Look-ups in named tables: a row name and a column name give one cell, copied from the table.

Raro =
	Nif	Vimetu	Gizopi	Fupe	Tima	Fiz
Buti	6400	2998	8478	2605	2357	7516
Sulire	5092	5209	6113	4306	3660	5355
Kefope	4665	4482	3675	5425	6110	4392

Gizopi of Sulire is 6113
Tima of Kefope is 6110
Fiz of Kefope is 4392
Nif of Sulire is 5092
Fupe of Kefope is 5425
Tima of Sulire is 3660
Fupe of Buti is 2605
Gizopi of Buti is 8478
Tima of Buti is 2357
Vimetu of Kefope is 4482
Nif of Kefope is 4665
Fupe of Sulire is 4306
Nif of Buti is 6400
Gizopi of Kefope is 3675
Vimetu of Buti is 2998
Fiz of Sulire is 5355

Setipeb:
|  | Fivadov | Fazolu | Gud | Mamor | Sulupi | Basu | Miti |
|---|---|---|---|---|---|---|---|
| Regimu | 0.08 | 0.91 | -0.13 | 0.46 | 0.29 | -0.70 | -0.03 |
| Ganedi | 0.21 | 0.59 | 0.11 | 0.38 | 0.31 | -0.15 | 0.16 |
| Vemum | 0.31 | 0.31 | 0.31 | 0.36 | 0.37 | 0.28 | 0.32 |

Miti of Vemum = 0.32
Basu of Vemum = 0.28
Fivadov of Vemum = 0.31
Mamor of Vemum = 0.36
Gud of Regimu = -0.13
Mamor of Ganedi = 0.38

Sos =
	Dipo	Sovo	Fif
Notag	68.54	13.66	56.03
Luv	77.59	-19.93	4.49
Tolo	60.21	31.76	14.51
Mup	63.89	16.26	-8.70
Tak	78.49	-65.73	12.72
Kuvop	62.05	-77.69	9.38
Karosak	40.35	12.12	82.09
Molune	-16.45	-64.44	60.09
Liso	10.81	32.99	62.77
Kav	7.48	-87.43	27.82
Lepiten	53.10	-46.38	-14.08

Dipo of Mup is 63.89
Dipo of Tak is 78.49
Fif of Tak is 12.72
Dipo of Notag is 68.54
Fif of Kav is 27.82
Sovo of Karosak is 12.12
Fif of Karosak is 82.09
Sovo of Lepiten is -46.38
Dipo of Luv is 77.59
Sovo of Notag is 13.66
Dipo of Lepiten is 53.10
Dipo of Tolo is 60.21
Dipo of Molune is -16.45
Sovo of Kuvop is -77.69
Sovo of Tolo is 31.76
Fif of Mup is -8.70
Fif of Luv is 4.49
Sovo of Liso is 32.99

Bolima.tsv
	Lozusal	Sekisu	Pim
Romut	2.231	0.032	2.590
Donosu	2.670	0.740	0.277
Velam	4.423	5.551	5.265
Kegozar	5.792	8.885	3.823
Naf	6.095	9.150	2.478
Dit	3.217	1.867	4.951
Tukit	3.798	4.270	7.498
Fuban	5.179	7.777	5.175
Fug	4.128	5.003	4.397

Dit, Pim => 4.951
Romut, Sekisu => 0.032
Velam, Pim => 5.265
Naf, Lozusal => 6.095
Velam, Lozusal => 4.423
Donosu, Lozusal => 2.670
Fuban, Pim => 5.175
Donosu, Sekisu => 0.740
Kegozar, Pim => 3.823
Kegozar, Lozusal => 5.792
Romut, Lozusal => 2.231
Naf, Sekisu => 9.150
Row with the largest Sekisu: Naf

Sim =
,Mugon,Pes,Lusop,Nubo,Sinene,Mar,Kop,Bab,Dulu
Karez,-0.233,0.372,0.890,0.487,0.919,-0.158,-0.019,0.548,-0.072
Nusoraz,0.697,0.096,-0.348,-0.270,-0.307,0.645,0.615,-0.001,0.473
Bisupe,0.665,-0.087,-0.739,0.049,-0.349,0.543,0.512,-0.064,0.646
Ranupod,0.563,0.036,-0.178,0.015,-0.688,0.362,0.614,-0.212,0.468
Von,0.347,-0.103,-0.447,0.192,-0.154,0.865,0.598,-0.292,0.726
Bemazu,0.448,-0.007,-0.263,-0.167,-0.342,0.387,0.557,-0.135,0.552
Posape,0.453,0.068,0.078,-0.174,-0.400,0.130,0.101,-0.038,0.447
Tel,0.300,-0.116,-0.160,0.093,-0.241,0.359,0.434,-0.208,0.532
Zulaba,0.551,0.164,-0.199,0.049,-0.362,0.415,0.414,-0.046,0.494
Fuzolag,0.662,0.283,-0.056,0.169,-0.214,0.482,0.893,0.295,0.641
Dus,0.320,-0.218,0.030,0.061,-0.213,0.428,-0.050,-0.019,0.370
Bomuvi,0.564,0.063,0.184,0.327,0.001,0.282,0.215,-0.184,0.514
Bep,0.603,0.155,-0.368,0.379,-0.562,0.448,0.229,0.062,0.272

Bab of Tel is -0.208
Nubo of Dus is 0.061
Pes of Ranupod is 0.036
Lusop of Karez is 0.890
Mugon of Von is 0.347
Mugon of Ranupod is 0.563
Dulu of Bomuvi is 0.514
Lusop of Bemazu is -0.263
Sinene of Posape is -0.400
Sinene of Bep is -0.562
Lusop of Dus is 0.030
Mugon of Bep is 0.603
Sinene of Karez is 0.919
Nubo of Karez is 0.487
Lusop of Bomuvi is 0.184
Pes of Posape is 0.068
Mugon of Bemazu is 0.448

